Here is a tiny trained network, its code and every weight. The questions are about switching its units off for an input and a target symbol, where a switched-off unit gives its printed mean instead of its output.

import numpy as np


def w(rows, s, z=0):
    codes = np.array(rows[::2]) - 128.0
    scale = np.full(codes.shape[1], s)
    scale[-1] = z or s
    return codes * scale


def f(y):
    return y / 2 * (1 + np.tanh(0.7978845608 * (y + 0.044715 * y**3)))


def softmax(a):
    e = np.exp(a - a.max(-1, keepdims=True))
    return e / e.sum(-1, keepdims=True)


def log_softmax(a):
    a = a - a.max(-1, keepdims=True)
    return a - np.log(np.exp(a).sum(-1, keepdims=True))


def net(x, mask):
    ids = ['αγδεζηθμξστ'.index(c) for c in x.split()]
    T = len(ids)
    res = E[ids] + P[:T]
    q, k, v = (res @ M[0].T for M in (Q, K, V))
    z = softmax(np.where(np.tri(T) > 0, q @ k.T / 3**0.5, -1e9)) @ v
    res = res + np.where(mask[0], z, O[0][:, -1]) @ O[0][:, :-1]
    y = f(res @ A[0][:, :-1].T + A[0][:, -1])
    res = res + np.where(mask[1:17], y, B[0][:, -1]) @ B[0][:, :-1]
    return log_softmax(res[-1] @ U[:, :-1].T + U[:, -1])


Q, K, V, O, A, B = {}, {}, {}, {}, {}, {}
E = w([
[62,31,74,189,117],'α',
[153,163,191,116,249],'γ',
[137,94,118,192,132],'δ',
[105,141,111,186,73],'ε',
[27,76,155,188,122],'ζ',
[79,166,195,186,62],'η',
[67,88,183,233,74],'θ',
[67,104,78,134,167],'μ',
[137,148,49,113,164],'ξ',
[124,209,135,162,130],'σ',
[77,180,46,139,168],'τ',
],0.014)
P = w([
[103,135,151,180,254],'0',
[74,139,74,180,115],'1',
[73,139,74,183,112],'2',
[72,141,72,185,110],'3',
[80,140,71,185,112],'4',
[76,139,72,186,115],'5',
[77,143,64,195,111],'6',
[74,139,68,187,109],'7',
[79,138,69,199,112],'8',
[71,148,67,190,109],'9',
[69,139,77,196,112],'10',
],0.007)
Q[0] = w([
[24,175,44,252,189],'h0',
[16,157,49,210,139],'h0',
[143,134,122,149,134],'h0',
],0.013)
K[0] = w([
[164,119,173,139,209],'h0',
[133,116,199,136,250],'h0',
[127,120,125,117,141],'h0',
],0.017)
V[0] = w([
[53,239,99,145,113],'h0',
[131,176,245,202,69],'h0',
[13,54,112,162,115],'h0',
],0.012)
O[0] = w([
[188,60,155,40,98,190],'h0',
[250,77,189,164,187,170],'h0',
[42,38,68,115,216,254],'h0',
],0.013,0.0059)
A[0] = w([
[66,132,80,48,165,44],'n0',
[71,132,41,164,54,97],'n1',
[17,104,144,174,133,70],'n2',
[92,119,138,194,190,38],'n3',
[93,103,149,81,102,224],'n4',
[139,130,254,158,158,253],'n5',
[108,120,121,184,158,213],'n6',
[160,120,156,145,37,126],'n7',
[122,192,147,70,45,144],'n8',
[253,152,178,178,122,131],'n9',
[118,136,85,204,214,35],'n10',
[167,59,157,154,53,3],'n11',
[79,164,67,177,148,199],'n12',
[160,181,141,37,180,143],'n13',
[137,218,191,120,75,75],'n14',
[172,129,65,93,23,143],'n15',
],0.0095,0.0072)
B[0] = w([
[101,86,153,144,74,201],'n0',
[114,140,195,129,182,214],'n1',
[160,168,107,105,117,242],'n2',
[157,124,144,122,81,208],'n3',
[121,112,97,127,142,181],'n4',
[70,143,98,109,146,203],'n5',
[138,153,104,160,129,250],'n6',
[57,109,173,153,104,149],'n7',
[136,124,103,77,158,153],'n8',
[159,109,97,98,77,170],'n9',
[131,146,192,123,82,228],'n10',
[191,208,183,121,156,135],'n11',
[167,178,116,141,132,247],'n12',
[132,160,249,128,146,133],'n13',
[117,132,117,69,135,144],'n14',
[201,74,183,117,143,157],'n15',
],0.013,0.012)
U = w([
[97,144,210,144,80,15],'α',
[143,152,61,69,87,105],'γ',
[187,186,85,157,162,172],'δ',
[118,98,1,135,195,254],'ε',
[147,81,58,152,28,157],'ζ',
[199,121,85,84,154,127],'η',
[135,88,217,193,177,126],'θ',
[44,131,66,146,150,167],'μ',
[119,163,190,86,219,112],'ξ',
[169,124,202,94,80,36],'σ',
[86,84,133,65,112,111],'τ',
],0.0095,0.0049)

Each question gives the input, a string of symbols that net reads in full, and the target symbol t.
The units are the heads (3 rows each of Q, K, V and O) and the neurons (one row each of A and B). Each row of codes is followed by its name. A weight is (code - 128) times the scale printed after its matrix; where a second scale follows, it is the last column's (O, A, B and U).
mask holds one flag per unit, heads first, then neurons. A switched-off unit (its flag False) gives its mean, the last column of its rows in O or B, instead of its output. The means were averaged over made-up inputs and are rounded, as every weight is.
A unit's drop is (log p(t) with every unit on - log p(t) with that unit switched off) / (log p(t) with every unit on - log p(t) with every unit switched off).
The circuit of an input: a set's keep is (log p(t) with only the set's units on - log p(t) with every unit switched off) / (log p(t) with every unit on - log p(t) with every unit switched off). Starting from the 12 units with the biggest drops (on a tie, the unit counted first), units are removed one at a time, each time the one whose removal leaves the highest keep (on an exact tie, the one counted first), for as long as the keep stays at least 0.8.
units of the circuit, in order: the units of the circuit, biggest drop first
unit that matters most: the unit with the biggest drop
top k neurons: the k neurons with the biggest drops, biggest first
input ξ σ μ δ δ ζ, target ξ: unit that matters most -> n1
input α δ θ α ξ, target α: units of the circuit, in order -> (n0, h0, n1, n10)
input α δ ε τ μ μ, target α: top 3 neurons -> (n0, n1, n10)
input ε ξ τ ζ α, target ε: top 3 neurons -> (n10, n0, n1)
input γ ζ τ δ, target ζ: units of the circuit, in order -> (h0, n9)
input ξ α ε θ θ σ δ ε σ ε τ, target ξ: top 2 neurons -> (n1, n15)
input τ σ μ η τ, target τ: units of the circuit, in order -> (h0, n0, n1)
input τ γ δ ε μ α ζ, target μ: top 2 neurons -> (n10, n3)
input τ ε η ξ δ α θ ζ τ τ ζ, target τ: units of the circuit, in order -> (h0, n6)
input η ζ ζ η σ ε η τ θ μ, target η: units of the circuit, in order -> (h0, n9)
input θ θ τ τ ξ α τ ξ ζ μ τ, target θ: units of the circuit, in order -> (h0, n10)
input θ σ δ ε η δ ξ, target θ: top 2 neurons -> (n10, n2)
input δ τ α ε, target δ: units of the circuit, in order -> (h0, n12, n0)
input μ α α σ τ θ δ ζ τ α δ, target μ: units of the circuit, in order -> (h0)
input τ α ζ μ, target τ: units of the circuit, in order -> (h0, n0, n1)
input μ μ ε, target μ: top 2 neurons -> (n1, n0)
input σ η ζ ζ α, target σ: top 3 neurons -> (n11, n9, n7)
input θ μ α ξ δ τ ε ζ, target θ: top 2 neurons -> (n10, n9)
input σ ε δ ζ ζ θ α σ, target σ: top 2 neurons -> (n9, n13)
input δ μ γ θ ε δ θ δ η α α, target θ: top neuron -> (n2)
